Below are the code and all the weights of a small trained network. Each question names an input and a class and asks about switching units off, where a switched-off unit gives its printed mean instead of its output.

import numpy as np


def w(rows, s, z=0):
    codes = np.array(rows[::2]) - 128.0
    scale = np.full(codes.shape[1], s)
    scale[-1] = z or s
    return codes * scale


def f(y):
    return y / 2 * (1 + np.tanh(0.7978845608 * (y + 0.044715 * y**3)))


def log_softmax(a):
    a = a - a.max(-1, keepdims=True)
    return a - np.log(np.exp(a).sum(-1, keepdims=True))


def net(x, mask):
    res = np.array(x, float).reshape(1, 7) / 4 @ E
    y = f(res @ A[0][:, :-1].T + A[0][:, -1])
    res = res + np.where(mask, y, B[0][:, -1]) @ B[0][:, :-1]
    return log_softmax(res[-1] @ U[:, :-1].T + U[:, -1])


A, B = {}, {}
E = w([
[83,198,113,95,237,148,147,52],'x0',
[112,213,143,219,109,51,213,126],'x1',
[141,125,125,109,116,113,129,118],'x2',
[77,127,48,142,134,62,38,133],'x3',
[181,1,96,197,215,125,169,118],'x4',
[140,132,129,123,130,121,134,129],'x5',
[111,122,133,134,136,112,103,126],'x6',
],0.0077)
A[0] = w([
[99,86,109,79,124,195,100,120,76],'neuron 1',
[139,81,130,72,127,207,113,164,82],'neuron 2',
[154,71,73,163,181,122,161,113,128],'neuron 3',
[132,168,152,161,133,76,168,106,114],'neuron 4',
[119,92,113,88,121,167,106,113,72],'neuron 5',
[72,145,122,176,108,99,178,94,115],'neuron 6',
[147,54,138,138,70,119,126,198,5],'neuron 7',
[77,136,112,94,156,110,161,25,72],'neuron 8',
[174,13,75,248,173,141,152,107,121],'neuron 9',
[137,100,107,80,150,218,53,110,82],'neuron 10',
[149,91,126,158,68,107,119,206,78],'neuron 11',
[147,80,119,139,35,88,147,166,56],'neuron 12',
[123,176,77,147,154,30,57,163,170],'neuron 13',
[202,118,131,144,68,95,46,228,102],'neuron 14',
[95,126,2,106,141,87,124,86,120],'neuron 15',
[90,201,129,116,146,108,67,140,229],'neuron 16',
],0.0081,0.0022)
B[0] = w([
[191,177,47,184,109,91,80,113,161],'neuron 1',
[124,124,87,161,140,109,75,93,172],'neuron 2',
[79,177,144,98,49,61,151,158,196],'neuron 3',
[182,112,100,210,116,138,91,134,167],'neuron 4',
[131,146,111,175,80,70,83,137,147],'neuron 5',
[229,95,122,119,109,20,69,132,163],'neuron 6',
[97,189,134,143,200,105,150,141,177],'neuron 7',
[212,147,162,126,193,132,137,119,165],'neuron 8',
[80,156,127,58,86,97,167,89,254],'neuron 9',
[218,164,143,145,68,69,98,114,184],'neuron 10',
[142,162,180,150,214,176,78,111,177],'neuron 11',
[146,178,186,135,199,140,102,106,175],'neuron 12',
[101,90,125,157,121,137,127,140,186],'neuron 13',
[97,159,174,114,192,168,169,137,199],'neuron 14',
[119,96,146,127,192,254,135,62,171],'neuron 15',
[115,100,172,68,106,146,89,166,178],'neuron 16',
],0.0064,0.0089)
U = w([
[243,127,73,255,51,43,67,112,90],'0',
[174,139,145,150,221,174,115,92,12],'1',
[85,128,123,77,11,57,140,118,100],'2',
[142,63,130,140,88,128,120,127,254],'3',
[176,111,76,190,101,132,108,161,184],'4',
[164,105,86,151,109,130,124,146,109],'5',
[132,56,127,194,100,209,124,81,149],'6',
],0.0072,0.0023)

Each question gives the input, the list of numbers given to net, and the class t.
The units are the neurons (one row each of A and B). Each row of codes is followed by its name. A weight is (code - 128) times the scale printed after its matrix; where a second scale follows, it is the last column's (A, B and U).
mask holds one flag per neuron, in row order. A switched-off neuron (its flag False) gives its mean, the last column of its row in B, instead of its output. The means were averaged over made-up inputs and are rounded, as every weight is.
A unit's drop is (log p(t) with every unit on - log p(t) with that unit switched off) / (log p(t) with every unit on - log p(t) with every unit switched off).
The circuit of an input: a set's keep is (log p(t) with only the set's units on - log p(t) with every unit switched off) / (log p(t) with every unit on - log p(t) with every unit switched off). Starting from the 12 units with the biggest drops (on a tie, the unit counted first), units are removed one at a time, each time the one whose removal leaves the highest keep (on an exact tie, the one counted first), for as long as the keep stays at least 0.8.
circuit, biggest first: the units of the circuit, biggest drop first
k most important neurons: the k neurons with the biggest drops, biggest first
drop of u: that unit's drop, to one decimal
input [-7,-8,4,1,1,-6,-1], class 0: circuit, biggest first : [neuron 10; neuron 1]
input [3,4,5,7,7,-5,6], class 2: 3 most important neurons : [neuron 9; neuron 3; neuron 11]
input [7,8,-1,-2,0,0,-5], class 0: 3 most important neurons : [neuron 6; neuron 4; neuron 14]
input [-7,-3,-3,4,8,-6,-7], class 2: circuit, biggest first : [neuron 9]
input [4,8,-8,-4,0,-7,-7], class 0: circuit, biggest first : [neuron 6; neuron 4]
input [-7,-6,1,-2,6,3,-1], class 1: circuit, biggest first : [neuron 11; neuron 7]
input [7,4,1,8,-7,5,3], class 6: circuit, biggest first : [neuron 15; neuron 13]
input [1,5,4,7,0,-4,8], class 3: circuit, biggest first : [neuron 15; neuron 16; neuron 13]
input [4,4,-8,-3,8,-2,7], class 2: circuit, biggest first : [neuron 9; neuron 3]
input [2,-8,7,6,-6,8,-3], class 0: circuit, biggest first : [neuron 10; neuron 1]
input [6,7,2,-4,2,-3,2], class 0: circuit, biggest first : [neuron 6; neuron 4]
input [-7,6,-5,-2,6,2,7], class 1: circuit, biggest first : [neuron 11; neuron 12]
input [-7,6,-6,0,7,5,3], class 1: circuit, biggest first : [neuron 11; neuron 12]
input [-3,-1,-1,8,5,-3,-1], class 6: circuit, biggest first : [neuron 15]
input [-7,-8,-5,-7,2,7,-4], class 0: 3 most important neurons : [neuron 10; neuron 1; neuron 2]
input [-6,-2,-6,-6,-1,0,-4], class 1: drop of neuron 1 : 0.0
input [-3,-6,2,0,1,2,-3], class 0: drop of neuron 4 : -0.1
input [-7,-3,-6,1,8,-2,-2], class 2: drop of neuron 9 : 0.9
